Below are the code and all the weights of a small trained network. Each question names an input and a class and asks about switching units off, where a switched-off unit gives its printed mean instead of its output.

import numpy as np


def w(rows, s, z=0):
    codes = np.array(rows[::2]) - 128.0
    scale = np.full(codes.shape[1], s)
    scale[-1] = z or s
    return codes * scale


def norm(h):
    return h / np.sqrt((h * h).mean(-1, keepdims=True) + 1e-5)


def f(y):
    return y / 2 * (1 + np.tanh(0.7978845608 * (y + 0.044715 * y**3)))


def log_softmax(a):
    a = a - a.max(-1, keepdims=True)
    return a - np.log(np.exp(a).sum(-1, keepdims=True))


def net(x, mask):
    res = np.array(x, float).reshape(1, 6) / 4 @ E
    u = 0
    for l in range(4):
        y = f(norm(res) @ A[l][:, :-1].T + A[l][:, -1])
        res = res + np.where(mask[u : u + 9], y, B[l][:, -1]) @ B[l][:, :-1]
        u += 9
    return log_softmax(norm(res)[-1] @ U[:, :-1].T + U[:, -1])


A, B = {}, {}
E = w([
[93,46,75,174,85,121,153,135,171,237,101],'x0',
[125,98,88,46,121,100,169,104,188,67,49],'x1',
[183,174,47,154,174,95,174,26,155,166,168],'x2',
[188,158,201,113,122,83,95,152,236,164,133],'x3',
[94,92,163,150,100,32,144,104,117,85,176],'x4',
[254,53,111,173,172,64,103,180,76,101,68],'x5',
],0.0026)
A[0] = w([
[97,46,114,174,119,138,192,139,166,209,98,38],'L0N1',
[115,113,90,59,92,96,172,109,177,70,58,41],'L0N2',
[185,181,74,95,146,253,125,184,132,175,82,51],'L0N3',
[107,63,127,169,113,138,157,133,154,196,106,2],'L0N4',
[174,171,79,93,150,235,119,177,130,168,93,34],'L0N5',
[197,49,100,144,179,95,91,152,87,110,104,53],'L0N6',
[98,51,119,178,113,140,156,125,165,202,102,11],'L0N7',
[129,173,171,225,140,143,102,158,61,191,185,70],'L0N8',
[70,147,123,96,93,146,119,99,135,154,172,25],'L0N9',
],0.0035,0.0024)
B[0] = w([
[126,193,65,76,52,81,30,138,95,131,139,168],'L0N1',
[170,71,134,143,128,206,84,115,131,137,254,224],'L0N2',
[52,95,190,163,166,41,50,17,125,117,89,202],'L0N3',
[137,173,88,86,84,93,71,135,102,84,144,81],'L0N4',
[61,97,189,155,145,48,76,27,124,95,114,146],'L0N5',
[143,188,183,163,18,206,197,91,141,152,78,254],'L0N6',
[138,181,85,82,79,88,64,138,93,103,141,119],'L0N7',
[169,13,86,51,117,195,111,87,200,74,179,250],'L0N8',
[170,136,152,189,98,146,179,123,117,114,94,107],'L0N9',
],0.0036,0.00087)
A[1] = w([
[140,141,167,243,129,186,60,158,65,218,231,38],'L1N1',
[83,120,54,199,106,183,143,99,45,74,111,51],'L1N2',
[127,79,68,5,127,95,209,106,213,47,6,76],'L1N3',
[98,127,95,166,120,160,125,106,75,93,114,42],'L1N4',
[177,181,178,140,126,95,101,168,207,157,162,60],'L1N5',
[129,124,124,105,148,118,131,145,117,141,130,121],'L1N6',
[88,118,77,156,126,172,137,115,55,81,114,1],'L1N7',
[139,143,221,120,219,155,156,102,116,47,151,68],'L1N8',
[98,102,183,94,110,144,109,213,101,136,103,32],'L1N9',
],0.0032,0.0024)
B[1] = w([
[157,60,80,72,101,152,131,102,180,64,145,154],'L1N1',
[144,121,168,56,162,94,147,146,127,184,122,177],'L1N2',
[166,79,137,172,123,204,69,125,108,153,255,246],'L1N3',
[142,128,162,83,146,105,138,129,132,147,135,102],'L1N4',
[121,101,123,50,159,125,169,132,84,158,121,161],'L1N5',
[127,131,132,134,119,130,132,126,126,127,132,114],'L1N6',
[151,126,173,64,149,93,147,140,133,159,144,108],'L1N7',
[121,130,41,111,52,97,72,130,127,175,112,234],'L1N8',
[110,150,67,163,172,115,141,153,179,119,136,121],'L1N9',
],0.0046,0.0013)
A[2] = w([
[84,97,81,129,139,155,181,114,48,112,112,52],'L2N1',
[95,114,82,136,139,146,165,123,70,120,114,49],'L2N2',
[136,95,126,138,127,162,114,118,133,115,161,32],'L2N3',
[108,89,154,176,73,29,183,133,117,79,206,82],'L2N4',
[179,173,190,123,118,94,92,156,253,169,133,100],'L2N5',
[154,195,168,102,170,138,120,124,94,58,145,5],'L2N6',
[150,180,172,109,177,147,129,125,100,65,153,35],'L2N7',
[73,159,131,98,129,150,115,121,149,144,157,30],'L2N8',
[94,110,163,130,98,168,126,181,113,97,98,17],'L2N9',
],0.0045,0.0019)
B[2] = w([
[154,131,188,51,159,83,130,161,156,182,144,163],'L2N1',
[150,141,172,86,137,91,127,151,155,163,137,121],'L2N2',
[162,120,127,113,132,144,107,128,151,113,157,132],'L2N3',
[107,152,128,125,200,200,27,47,141,184,15,239],'L2N4',
[90,76,112,47,166,123,175,127,1,162,137,251],'L2N5',
[107,120,64,130,59,87,97,138,134,178,113,145],'L2N6',
[114,104,55,115,60,91,97,135,141,180,115,149],'L2N7',
[190,111,140,178,92,122,175,106,71,111,90,156],'L2N8',
[146,150,121,145,170,78,139,145,207,144,149,148],'L2N9',
],0.0042,0.0016)
A[3] = w([
[61,219,161,106,93,167,187,107,182,135,166,76],'L3N1',
[127,201,57,98,48,72,87,146,128,109,137,2],'L3N2',
[165,167,54,168,173,109,179,57,122,158,153,115],'L3N3',
[72,88,172,141,110,162,103,221,126,94,81,133],'L3N4',
[171,113,120,128,160,125,96,150,137,164,89,123],'L3N5',
[162,222,144,79,134,117,85,123,58,4,153,44],'L3N6',
[133,160,81,156,156,142,153,97,136,134,136,46],'L3N7',
[231,118,120,185,151,84,136,176,118,93,84,91],'L3N8',
[75,150,133,96,103,158,135,99,159,139,157,47],'L3N9',
],0.0042,0.0019)
B[3] = w([
[190,76,134,202,96,139,171,151,61,100,54,214],'L3N1',
[112,87,98,144,102,123,127,169,142,192,114,143],'L3N2',
[99,172,175,126,134,103,123,253,195,63,131,253],'L3N3',
[173,217,99,145,170,68,166,114,192,106,176,248],'L3N4',
[69,155,138,127,100,129,154,110,113,109,146,180],'L3N5',
[96,71,83,168,81,123,124,137,180,229,124,154],'L3N6',
[104,105,171,130,113,111,97,179,151,104,123,118],'L3N7',
[56,123,157,166,61,200,200,96,88,138,108,210],'L3N8',
[193,95,127,178,141,113,115,145,102,121,94,173],'L3N9',
],0.0049,0.0018)
U = w([
[148,114,161,223,58,183,234,127,67,109,66,231],'0',
[102,136,5,118,35,78,53,166,140,201,127,171],'1',
[130,207,152,155,200,83,160,204,228,59,171,186],'2',
[184,44,116,105,148,220,86,86,150,91,240,82],'3',
[121,115,166,2,200,86,192,142,46,187,131,46],'4',
[73,158,162,161,189,117,37,17,133,127,48,4],'5',
],0.0078,0.0013)

Each question gives the input, the list of numbers given to net, and the class t.
The units are the neurons (one row each of A and B). Each row of codes is followed by its name. A weight is (code - 128) times the scale printed after its matrix; where a second scale follows, it is the last column's (A, B and U).
mask holds one flag per neuron, layer by layer. A switched-off neuron (its flag False) gives its mean, the last column of its row in B, instead of its output. The means were averaged over made-up inputs and are rounded, as every weight is.
A unit's drop is (log p(t) with every unit on - log p(t) with that unit switched off) / (log p(t) with every unit on - log p(t) with every unit switched off).
The circuit of an input: a set's keep is (log p(t) with only the set's units on - log p(t) with every unit switched off) / (log p(t) with every unit on - log p(t) with every unit switched off). Starting from the 12 units with the biggest drops (on a tie, the unit counted first), units are removed one at a time, each time the one whose removal leaves the highest keep (on an exact tie, the one counted first), for as long as the keep stays at least 0.8.
units of the circuit, in order: the units of the circuit, biggest drop first
top k neurons: the k neurons with the biggest drops, biggest first
top k neurons in layer l: the k neurons of layer l with the biggest drops, biggest first
input [-7,8,1,0,5,-6], class 3: units of the circuit, in order -> L1N3
input [4,-8,5,4,-7,3], class 3: top 2 neurons -> L0N8, L1N1
input [-1,6,1,7,1,-6], class 4: top 3 neurons -> L2N5, L0N8, L0N6
input [5,6,-4,-2,6,-3], class 3: top 3 neurons in layer 0 -> L0N3, L0N5, L0N2
input [-6,1,-7,5,-6,-7], class 0: top 4 neurons -> L3N1, L2N4, L3N3, L2N8
input [5,-5,7,-6,8,-5], class 5: top 2 neurons in layer 2 -> L2N4, L2N9
input [3,6,0,-8,8,7], class 4: units of the circuit, in order -> L2N1, L1N2
input [2,-1,-1,-5,-7,-2], class 5: top 2 neurons -> L0N3, L0N5
input [-5,4,1,-8,3,-6], class 4: top 3 neurons -> L2N1, L1N2, L0N6
input [-1,7,1,2,-8,-2], class 5: top 3 neurons -> L0N3, L0N5, L0N8
input [4,1,-4,1,6,-3], class 5: top 3 neurons -> L2N4, L1N8, L3N3
input [-2,6,8,-4,-3,3], class 2: top 2 neurons -> L3N3, L0N8
input [-1,-6,-1,5,5,-6], class 0: top 2 neurons in layer 0 -> L0N2, L0N3
input [4,-7,5,7,-4,3], class 3: top 4 neurons in layer 1 -> L1N1, L1N2, L1N7, L1N4
input [0,7,2,7,-3,8], class 0: units of the circuit, in order -> L3N8
input [-7,1,-4,-2,-4,-7], class 0: top 2 neurons -> L3N1, L0N1
input [-2,4,-2,-6,-8,-2], class 5: top 3 neurons -> L0N3, L0N5, L2N5
input [-8,8,8,-5,-6,1], class 1: top 4 neurons in layer 2 -> L2N6, L2N7, L2N9, L2N4
input [-4,-7,8,-5,1,-6], class 2: top 3 neurons in layer 3 -> L3N3, L3N8, L3N7
input [1,-1,-3,1,3,2], class 2: units of the circuit, in order -> L3N4
input [1,-1,-5,6,-1,-2], class 4: top 2 neurons -> L2N5, L3N3
input [3,6,-5,7,6,-1], class 4: top 3 neurons -> L2N5, L0N8, L1N1
input [-5,-5,7,-6,1,-4], class 2: top 2 neurons -> L3N3, L2N5
input [-2,-1,1,8,-6,-7], class 4: top 4 neurons -> L2N5, L0N6, L1N5, L3N8
input [6,2,2,-6,-8,-2], class 5: units of the circuit, in order -> L0N3, L0N5
input [5,-8,7,-7,0,-2], class 3: top 2 neurons in layer 1 -> L1N1, L1N9
input [-1,0,-8,0,-7,-8], class 0: top 3 neurons in layer 3 -> L3N1, L3N3, L3N9
